Below are the code and all the weights of a small trained network. Each question names an input and a class and asks about switching units off, where a switched-off unit gives its printed mean instead of its output.

import numpy as np


def w(rows, s, z=0):
    codes = np.array(rows[::2]) - 128.0
    scale = np.full(codes.shape[1], s)
    scale[-1] = z or s
    return codes * scale


def norm(h):
    return h / np.sqrt((h * h).mean(-1, keepdims=True) + 1e-5)


def f(y):
    return y / 2 * (1 + np.tanh(0.7978845608 * (y + 0.044715 * y**3)))


def log_softmax(a):
    a = a - a.max(-1, keepdims=True)
    return a - np.log(np.exp(a).sum(-1, keepdims=True))


def net(x, mask):
    res = np.array(x, float).reshape(1, 6) / 4 @ E
    u = 0
    for l in range(4):
        y = f(norm(res) @ A[l][:, :-1].T + A[l][:, -1])
        res = res + np.where(mask[u : u + 4], y, B[l][:, -1]) @ B[l][:, :-1]
        u += 4
    return log_softmax(norm(res)[-1] @ U[:, :-1].T + U[:, -1])


A, B = {}, {}
E = w([
[194,171,115,121,72,87,200],'x0',
[129,16,230,154,76,227,172],'x1',
[52,114,91,72,183,78,176],'x2',
[142,103,98,165,175,221,196],'x3',
[129,162,93,103,14,126,111],'x4',
[31,146,127,254,147,144,138],'x5',
],0.0066)
A[0] = w([
[102,110,75,216,79,191,240,3],'0.n0',
[82,48,189,232,83,169,254,94],'0.n1',
[42,98,59,142,195,137,123,50],'0.n2',
[108,159,183,176,34,89,118,45],'0.n3',
],0.0069,0.0026)
B[0] = w([
[212,2,189,153,141,125,208,174],'0.n0',
[179,115,229,154,129,91,40,254],'0.n1',
[152,151,114,219,30,81,80,179],'0.n2',
[15,182,21,101,166,96,143,163],'0.n3',
],0.0062,0.0043)
A[1] = w([
[119,89,212,130,125,250,165,105],'1.n0',
[110,91,55,121,181,165,214,65],'1.n1',
[140,130,91,127,56,255,189,137],'1.n2',
[177,183,132,140,90,106,100,5],'1.n3',
],0.0078,0.0016)
B[1] = w([
[212,105,199,66,196,133,70,255],'1.n0',
[132,175,78,141,74,42,132,136],'1.n1',
[64,83,153,254,86,158,152,160],'1.n2',
[150,217,39,128,98,111,178,163],'1.n3',
],0.0083,0.0041)
A[2] = w([
[210,130,103,63,106,112,127,111],'2.n0',
[125,112,117,238,69,118,130,219],'2.n1',
[165,2,155,90,125,143,93,252],'2.n2',
[70,108,127,151,206,60,63,163],'2.n3',
],0.0081,0.0016)
B[2] = w([
[139,147,38,144,57,115,226,187],'2.n0',
[49,122,137,166,115,84,133,176],'2.n1',
[96,1,211,113,163,92,101,253],'2.n2',
[147,95,96,229,118,174,145,203],'2.n3',
],0.0093,0.0063)
A[3] = w([
[87,146,159,170,1,163,170,31],'3.n0',
[39,211,133,252,250,53,30,78],'3.n1',
[85,64,180,77,19,69,176,160],'3.n2',
[156,237,61,85,119,96,147,3],'3.n3',
],0.0055,0.0012)
B[3] = w([
[125,105,80,193,168,108,146,147],'3.n0',
[23,96,104,199,117,146,181,253],'3.n1',
[49,142,162,206,161,111,215,207],'3.n2',
[166,107,137,41,161,254,109,225],'3.n3',
],0.01,0.004)
U = w([
[48,124,76,194,127,107,112,251],'0',
[131,65,254,131,159,115,71,129],'1',
[154,190,61,43,114,114,115,31],'2',
],0.013,0.0028)

Each question gives the input, the list of numbers given to net, and the class t.
The units are the neurons (one row each of A and B). Each row of codes is followed by its name. A weight is (code - 128) times the scale printed after its matrix; where a second scale follows, it is the last column's (A, B and U).
mask holds one flag per neuron, layer by layer. A switched-off neuron (its flag False) gives its mean, the last column of its row in B, instead of its output. The means were averaged over made-up inputs and are rounded, as every weight is.
A unit's drop is (log p(t) with every unit on - log p(t) with that unit switched off) / (log p(t) with every unit on - log p(t) with every unit switched off).
The circuit of an input: a set's keep is (log p(t) with only the set's units on - log p(t) with every unit switched off) / (log p(t) with every unit on - log p(t) with every unit switched off). Starting from the 12 units with the biggest drops (on a tie, the unit counted first), units are removed one at a time, each time the one whose removal leaves the highest keep (on an exact tie, the one counted first), for as long as the keep stays at least 0.8.
units of the circuit, in order: the units of the circuit, biggest drop first
unit that matters most: the unit with the biggest drop
k most important neurons: the k neurons with the biggest drops, biggest first
top k neurons in layer l: the k neurons of layer l with the biggest drops, biggest first
drop when u is switched off: that unit's drop, to one decimal
input [-2,2,7,4,0,8], class 1: units of the circuit, in order	0.n0; 0.n1
input [4,0,2,7,1,-7], class 0: unit that matters most	1.n2
input [-1,0,5,-1,-5,-4], class 0: units of the circuit, in order	0.n1; 1.n0
input [2,-7,0,4,-6,-1], class 2: units of the circuit, in order	2.n2; 3.n2
input [-7,-1,-5,8,6,3], class 1: 2 most important neurons	1.n0; 0.n0
input [2,-2,0,3,-8,-2], class 2: top 2 neurons in layer 0	0.n1; 0.n3
input [7,2,-6,-5,6,-4], class 0: 3 most important neurons	1.n2; 1.n0; 0.n1
input [-7,1,8,4,-7,-4], class 0: top 2 neurons in layer 0	0.n1; 0.n0
input [4,1,-8,4,7,-2], class 0: drop when 1.n2 is switched off	0.5
input [-6,-5,2,1,-1,-7], class 2: drop when 1.n2 is switched off	0.1
input [2,-3,0,7,8,-5], class 0: drop when 1.n2 is switched off	2.1
